Below is a small trained network, with its code and all its weights. Each question gives an input and a target symbol and asks what happens when units are switched off, that is, made to give their printed mean instead of their output.

import numpy as np


def w(rows, s, z=0):
    codes = np.array(rows[::2]) - 128.0
    scale = np.full(codes.shape[1], s)
    scale[-1] = z or s
    return codes * scale


def f(y):
    return np.maximum(y, 0)


def softmax(a):
    e = np.exp(a - a.max(-1, keepdims=True))
    return e / e.sum(-1, keepdims=True)


def log_softmax(a):
    a = a - a.max(-1, keepdims=True)
    return a - np.log(np.exp(a).sum(-1, keepdims=True))


def net(x, mask):
    ids = ['αδζθλτ'.index(c) for c in x.split()]
    T = len(ids)
    res = E[ids] + P[:T]
    u = 0
    for l in range(3):
        q, k, v = (res @ M[l].T for M in (Q, K, V))
        z = softmax(np.where(np.tri(T) > 0, q @ k.T / 4**0.5, -1e9)) @ v
        res = res + np.where(mask[u], z, O[l][:, -1]) @ O[l][:, :-1]
        u += 1
        y = f(res @ A[l][:, :-1].T + A[l][:, -1])
        res = res + np.where(mask[u : u + 4], y, B[l][:, -1]) @ B[l][:, :-1]
        u += 4
    return log_softmax(res[-1] @ U[:, :-1].T + U[:, -1])


Q, K, V, O, A, B = {}, {}, {}, {}, {}, {}
E = w([
[176,211,116,163,113,165,197,77,92],'α',
[3,97,164,45,164,132,97,122,74],'δ',
[215,143,165,91,102,137,67,166,40],'ζ',
[120,116,98,135,107,87,95,166,186],'θ',
[108,177,210,115,135,89,139,161,152],'λ',
[55,155,193,41,28,94,86,68,153],'τ',
],0.015)
P = w([
[136,136,116,189,147,165,154,113,150],'0',
[134,147,96,114,117,107,200,170,105],'1',
[89,175,114,84,178,116,123,120,118],'2',
[102,180,96,59,148,77,150,133,107],'3',
[107,102,182,149,105,134,171,110,115],'4',
[105,170,146,101,157,223,130,142,132],'5',
[90,112,181,151,106,170,120,121,145],'6',
[130,121,131,123,105,55,189,173,107],'7',
[103,192,136,134,114,144,93,139,131],'8',
[99,160,122,105,184,74,57,96,123],'9',
[126,75,190,182,102,115,129,92,100],'10',
[136,124,130,107,159,135,103,123,129],'11',
[163,182,91,80,172,194,148,162,113],'12',
[145,164,103,136,133,6,115,147,116],'13',
],0.017)
Q[0] = w([
[133,87,161,112,116,250,146,137,180],'0.h1',
[124,68,163,176,115,76,149,77,80],'0.h1',
[130,124,99,82,157,116,109,128,120],'0.h1',
[117,206,107,110,153,178,93,130,142],'0.h1',
],0.017)
K[0] = w([
[132,244,35,35,176,48,120,134,124],'0.h1',
[129,45,128,116,44,105,233,166,123],'0.h1',
[118,156,157,171,116,150,64,113,173],'0.h1',
[118,227,109,117,180,222,14,108,203],'0.h1',
],0.011)
V[0] = w([
[77,196,96,187,91,82,170,163,167],'0.h1',
[130,8,54,93,254,216,105,59,232],'0.h1',
[216,68,119,154,214,141,80,222,208],'0.h1',
[182,71,105,158,11,124,92,32,162],'0.h1',
],0.0064)
O[0] = w([
[229,178,138,112,152,90,69,174,226,125],'0.h1',
[190,136,184,231,51,67,214,134,100,67],'0.h1',
[44,163,130,191,133,93,123,200,125,1],'0.h1',
[84,173,207,117,120,254,101,106,144,16],'0.h1',
],0.0081,0.0058)
A[0] = w([
[60,145,88,75,110,153,84,216,198,133],'0.n1',
[119,36,119,43,147,49,105,194,133,63],'0.n2',
[255,71,173,33,119,97,144,139,90,175],'0.n3',
[118,148,116,225,134,204,168,97,164,6],'0.n4',
],0.0048,0.0016)
B[0] = w([
[133,133,153,54,161,138,58,207,115,197],'0.n1',
[199,128,105,173,245,95,116,165,105,254],'0.n2',
[132,185,179,118,94,74,26,79,154,239],'0.n3',
[214,34,223,55,2,211,214,131,222,131],'0.n4',
],0.0082,0.0066)
Q[1] = w([
[146,153,69,51,135,110,172,115,122],'1.h1',
[145,143,114,160,185,130,79,142,149],'1.h1',
[154,214,178,2,135,80,172,135,159],'1.h1',
[170,74,143,219,152,160,164,74,193],'1.h1',
],0.0065)
K[1] = w([
[82,95,60,232,56,133,64,106,149],'1.h1',
[222,73,149,179,113,201,155,135,110],'1.h1',
[79,159,243,213,150,253,176,148,68],'1.h1',
[150,224,43,53,100,143,110,137,65],'1.h1',
],0.0062)
V[1] = w([
[33,184,63,223,73,42,64,103,128],'1.h1',
[144,109,206,156,32,91,124,142,203],'1.h1',
[255,77,29,164,188,173,9,157,149],'1.h1',
[91,159,120,196,59,248,5,122,197],'1.h1',
],0.0053)
O[1] = w([
[162,159,100,128,171,157,88,234,150,31],'1.h1',
[89,21,127,154,135,33,88,197,97,193],'1.h1',
[113,211,126,83,112,60,245,139,116,92],'1.h1',
[161,205,123,183,1,62,111,160,122,1],'1.h1',
],0.0074,0.002)
A[1] = w([
[118,177,254,98,157,162,184,71,50,238],'1.n1',
[49,62,121,125,87,109,116,161,135,180],'1.n2',
[196,122,48,124,118,166,215,63,219,123],'1.n3',
[5,148,165,218,193,191,209,136,137,7],'1.n4',
],0.0061,0.0021)
B[1] = w([
[166,22,228,73,130,102,189,126,102,254],'1.n1',
[88,83,85,133,159,183,251,195,140,180],'1.n2',
[184,122,89,107,155,95,102,179,105,154],'1.n3',
[102,2,244,112,133,95,82,110,99,140],'1.n4',
],0.0078,0.0064)
Q[2] = w([
[137,100,79,157,112,63,158,156,123],'2.h1',
[113,165,19,27,254,46,167,84,130],'2.h1',
[98,211,171,32,156,204,103,125,153],'2.h1',
[136,156,147,60,87,34,194,98,101],'2.h1',
],0.0043)
K[2] = w([
[162,117,137,166,163,119,160,55,209],'2.h1',
[63,160,153,254,91,200,139,48,119],'2.h1',
[173,147,152,146,178,129,157,100,156],'2.h1',
[111,84,198,211,96,165,119,165,135],'2.h1',
],0.0055)
V[2] = w([
[33,144,149,140,65,44,212,115,151],'2.h1',
[178,185,83,34,187,91,254,160,104],'2.h1',
[104,89,128,136,79,103,234,133,93],'2.h1',
[188,216,121,163,118,250,222,118,57],'2.h1',
],0.0056)
O[2] = w([
[101,168,127,198,146,170,76,64,254,134],'2.h1',
[157,156,166,211,94,25,102,158,126,146],'2.h1',
[159,59,101,119,159,162,119,90,56,183],'2.h1',
[47,167,142,163,86,125,48,113,69,2],'2.h1',
],0.0099,0.0078)
A[2] = w([
[108,48,27,107,111,104,93,142,27,155],'2.n1',
[92,127,157,116,221,199,174,153,31,3],'2.n2',
[254,21,110,120,140,117,11,181,233,147],'2.n3',
[49,224,158,186,106,175,134,103,35,108],'2.n4',
],0.0055,0.0031)
B[2] = w([
[211,153,3,197,135,173,32,132,165,186],'2.n1',
[209,143,186,164,63,186,158,82,192,184],'2.n2',
[109,157,89,182,93,146,76,111,164,250],'2.n3',
[194,35,32,114,133,137,142,253,121,135],'2.n4',
],0.0075,0.017)
U = w([
[197,99,97,168,131,123,181,3,57,80],'α',
[166,23,128,93,203,198,123,169,19,225],'δ',
[181,155,194,176,85,200,48,124,2,144],'ζ',
[144,206,78,179,164,185,132,104,125,220],'θ',
[191,132,251,176,182,129,166,178,147,57],'λ',
[120,135,116,19,47,194,129,57,140,6],'τ',
],0.0052,0.0018)

Each question gives the input, a string of symbols that net reads in full, and the target symbol t.
The units are the heads (4 rows each of Q, K, V and O) and the neurons (one row each of A and B). Each row of codes is followed by its name. A weight is (code - 128) times the scale printed after its matrix; where a second scale follows, it is the last column's (O, A, B and U).
mask holds one flag per unit, layer by layer, with each layer's heads first. A switched-off unit (its flag False) gives its mean, the last column of its rows in O or B, instead of its output. The means were averaged over made-up inputs and are rounded, as every weight is.
A unit's drop is (log p(t) with every unit on - log p(t) with that unit switched off) / (log p(t) with every unit on - log p(t) with every unit switched off).
The circuit of an input: a set's keep is (log p(t) with only the set's units on - log p(t) with every unit switched off) / (log p(t) with every unit on - log p(t) with every unit switched off). Starting from the 12 units with the biggest drops (on a tie, the unit counted first), units are removed one at a time, each time the one whose removal leaves the highest keep (on an exact tie, the one counted first), for as long as the keep stays at least 0.8.
units of the circuit, in order: the units of the circuit, biggest drop first
unit that matters most: the unit with the biggest drop
k most important neurons: the k neurons with the biggest drops, biggest first
top k neurons in layer l: the k neurons of layer l with the biggest drops, biggest first
drop when u is switched off: that unit's drop, to one decimal
input δ δ δ δ δ ζ θ ζ ζ, target δ: units of the circuit, in order => 0.h1, 1.h1
input δ δ δ ζ δ θ θ ζ τ λ λ, target δ: units of the circuit, in order => 0.h1
input τ θ δ δ τ α ζ δ θ, target τ: units of the circuit, in order => 1.h1, 0.h1, 2.h1, 0.n2
input θ δ θ δ θ τ τ λ δ δ α θ, target θ: units of the circuit, in order => 2.n3, 1.n1
input ζ δ δ λ λ δ α θ δ θ, target ζ: units of the circuit, in order => 2.h1, 1.h1
input α θ δ θ θ δ δ λ δ τ λ λ, target α: units of the circuit, in order => 1.h1, 0.n4, 0.h1
input τ δ θ ζ ζ α δ δ δ λ θ δ, target τ: 2 most important neurons => 1.n3, 0.n2
input τ τ θ α, target τ: units of the circuit, in order => 0.h1, 2.h1, 0.n2
input θ δ ζ τ λ ζ δ τ, target θ: 2 most important neurons => 0.n2, 2.n3
input α ζ δ θ τ ζ, target α: units of the circuit, in order => 1.h1, 0.h1
input θ θ τ θ θ δ δ δ δ δ, target θ: units of the circuit, in order => 1.h1, 0.h1, 2.h1, 1.n1
input λ λ ζ, target λ: units of the circuit, in order => 2.h1, 0.h1
input θ δ ζ δ δ ζ, target θ: 2 most important neurons => 1.n1, 0.n4
input ζ θ δ δ θ δ ζ δ, target ζ: units of the circuit, in order => 2.h1, 1.h1, 0.h1
input ζ δ ζ δ δ θ θ τ, target ζ: units of the circuit, in order => 2.h1, 0.h1, 1.h1
input ζ α ζ λ, target ζ: units of the circuit, in order => 2.h1
input ζ θ λ δ θ α, target ζ: top 2 neurons in layer 0 => 0.n3, 0.n1
input ζ δ δ ζ θ ζ δ θ α τ θ θ δ τ, target λ: units of the circuit, in order => 0.h1, 2.h1
input δ δ δ δ λ δ ζ, target α: 2 most important neurons => 2.n3, 0.n1
input λ δ θ δ ζ λ θ θ δ τ θ δ δ θ, target λ: 2 most important neurons => 2.n1, 0.n1
input θ δ δ, target λ: unit that matters most => 2.n1
input θ θ ζ δ θ δ ζ θ δ α α, target λ: 2 most important neurons => 2.n1, 1.n1
input θ δ ζ λ λ δ δ ζ, target θ: 2 most important neurons => 2.n3, 0.n2
input ζ α δ, target ζ: top 2 neurons in layer 2 => 2.n2, 2.n1
input θ θ θ θ τ δ δ, target λ: 2 most important neurons => 2.n1, 0.n1
input τ δ ζ δ θ θ, target τ: drop when 2.h1 is switched off => 1.1
input δ α α τ λ τ λ δ λ τ θ θ δ τ, target δ: drop when 2.n3 is switched off => 0.1
